[141 133 116 144 106 113 115] → 141

[155 139 116 144 133] → 144

[152 110 127 125 127 133] → 133

[[150 129 132 128 133 136 140]
 [141 129 132 128 127 132 136]] → 141

[146 116 123 124 136 129 106] → 136

[113 147 137 151] → 147

[124 113 141 152] → 141
---
[[144 144 143 143 143 151]
 [141 142 141 140 140 139]
 [143 142 143 146 146 139]]: 144

[[139 144 114 123]
 [140 117 151 106]
 [147 134 147 145]]: 144

[[116 150 114 120 128]
 [132 100 152 135 122]
 [121 122 129 115 126]]: 150

[[122 131 132 120 138 155]
 [133 134 132 111 114 138]
 [130 131 132 120 125 138]]: 131

[[153 106 127 140 114 116]
 [130 128 144 122 118 119]
 [109 150 123 146 111 110]]: 106

[[142 131 124 151 148 144]
 [132 142 139 112 123 102]
 [126 133 118 129 133 141]]: 131

[[142 129 144 123 124]
 [129 152 148 135 125]
 [125 148 140 122 117]]: 129

[[140 110 120 131 154]
 [132 115 123 131 137]
 [136 115 117 131 148]]: 110

[[100 127 153 123 122 131]
 [130 141 111 119 134 146]
 [110 116 100 127 153 130]]: 127

[[100 130 124 133 113]
 [119 101 143 107 156]
 [122 147 129 155 148]]: 130
---
[[114 133 114 119 126 132]
 [104 126 142 110  98 134]
 [152 118 157 140 123 125]] ⇒ 142

[[128 134 129 129 130 127 137]
 [130 136 132 133 138 127 153]
 [130 129 131 133 138 128 144]] ⇒ 132

[[117 128 125 117 103]
 [128 127 142 136 143]
 [131 119 124 144 148]] ⇒ 142

[[118 115 133 104 135]
 [133 116 119 140 119]
 [125 105 142 123 128]] ⇒ 119

[[153 122 114 125 138 122]
 [150 126 131 125 131 131]
 [148 137 123 129 133 127]] ⇒ 131

[[131 105 114 134 135 131]
 [132 106 113 134 136 133]
 [137 106 115 136 135 134]] ⇒ 113

[[130 133 120 129 126 127 128]
 [123 100 133 117 123 129 130]
 [121 118 107 125 130 124 132]] ⇒ 133

[[124 111 135 119 115]
 [141 127 146 106 128]
 [122 131 128 129 140]] ⇒ 146

[[147 132 155 123]
 [127 122 121 115]
 [114 120 109 143]] ⇒ 121

[[145 142 139 133 141 130]
 [158 115 123 135 140 130]
 [115 115 120 120 126 124]] ⇒ 123
---
[[126, 119, 139, 133, 104, 137], [117, 104, 131, 138, 122, 109], [151, 141, 156, 117, 116, 101]] ans = 141
[118, 129, 115, 106] ans = 115
[144, 119, 156, 112, 117] ans = 119
[[130, 141, 132, 117, 128, 120, 131], [152, 118, 155, 141, 108, 124, 110], [132, 144, 131, 120, 127, 117, 128]] ans = 144
[135, 130, 150, 112, 121] ans = 130
[[118, 126, 116, 131], [104, 139, 138, 129], [113, 118, 118, 142]] ans = 138
[102, 150, 136, 107, 149] ans = 136
---
[130, 133, 136, 108, 113, 149, 107] → 107, 130
[[121, 142, 111, 114, 149], [103, 153, 109, 115, 151]] → 149, 103
[134, 103, 102, 118, 103] → 103, 134
[118, 124, 116, 151] → 151, 118
[[125, 107, 118, 137, 118], [135, 129, 123, 139, 131], [134, 122, 133, 117, 126]] → 118, 134
[[110, 128, 156, 154, 112, 127], [112, 129, 155, 154, 109, 122]] → 127, 112
[153, 117, 115, 127, 148, 102] → 102, 153
[140, 138, 125, 107, 127, 141, 145] → 145, 140
[126, 102, 103, 138, 132, 131, 128] → 128, 126
---
[[116, 125, 135, 131], [127, 135, 129, 132], [157, 143, 127, 138]] Answer: 125
[[118, 117, 146, 121, 114, 118, 120], [134, 125, 112, 132, 131, 148, 135], [109, 146, 107, 113, 128, 123, 133]] Answer: 117
[[129, 142, 144, 137, 138], [106, 102, 133, 112, 152], [126, 124, 123, 124, 126]] Answer: 142
[[138, 132, 146, 129], [134, 117, 130, 121], [140, 139, 151, 134]] Answer: 132
[[122, 130, 134, 156], [128, 128, 128, 128], [126, 131, 130, 131]] Answer: 130
[[124, 152, 129, 117, 112], [135, 112, 128, 131, 128], [127, 121, 120, 138, 137]] Answer: 152
---
[[136 130  98 146 114 128]
 [150 137  99 144 118 141]] ans = 118

[[125 117 128 126]
 [141 132 117 131]
 [132 106 132 121]] ans = 117

[[122 140 135 121 131]
 [154 132 130 119 128]
 [114 128 127 119 128]] ans = 119

[[146 124 123 137 130]
 [157 129 124 136 137]] ans = 136

[[135 147 147 109 138 105 105]
 [123 150 151 101 155 140 113]
 [120 139 131 118 135 120 122]] ans = 140

[[143 141 119 146 130 137 120]
 [135 127 115 111 122 157 120]
 [132 127 144 125 146 140 119]] ans = 157

[[130 144 126 137]
 [132  99 153 115]
 [144 117 116 143]] ans = 153
---
[158 145 134 144 119 128 133] => 144

[[127 129 125 129]
 [138 144 104 126]] => 129

[104 132 115 101 130] => 101

[[124 128 152 126]
 [128 128 128 129]] => 126

[[121 111 117 140 152]
 [132 134 134 119 119]
 [148 146 133 136 117]] => 140

[[126 126 123 131]
 [ 99 112 100 121]] => 131

[155 104 128 140 109] => 140
---
[[125 132 128 137 106 121 117]
 [124 134 131 129 132 127 120]] ans = 137, 106

[132 157 129 138 114 154] ans = 157, 114

[138 157 133 152] ans = 157, 133

[[112 101 124 148]
 [125 127 127 129]
 [120 135 111 133]] ans = 148, 101

[147 130 126 137 151] ans = 151, 126

[114 104 134 125 138 119] ans = 138, 104

[137 143 139 122 103] ans = 143, 103

[[136 141 134 122 127 121 127]
 [107 114 123 124 138 133 135]] ans = 141, 107
---
[118 110 150 122 155 149] 110
[158 146 110 139 121 144 135] 146
[144 134 134 136 150 128] 134
[117 130 111  99 141 147] 130
[108 135 112 127 155 152 144] 135
[131 108 124 106 116 154 139] 108
[ 99 118 125 103 130] 118
[145 112 100 113 130 139] 112
[135 151 118 114 120 123] 151
[135 128 133 104] 128
---
[[157 110 119 130 108 113]
 [157 110 123 129 110 110]] -> 157, 110

[133 123 140 128 152 138] -> 133, 138

[131 156 140 109] -> 131, 109

[104 148 129 130 124 141] -> 104, 141

[146 148 106 115] -> 146, 115

[139 129 105 144 108 126] -> 139, 126

[139 133 117 155 118 116 112] -> 139, 112

[[132 146 126 136]
 [126 150 133 143]] -> 132, 143
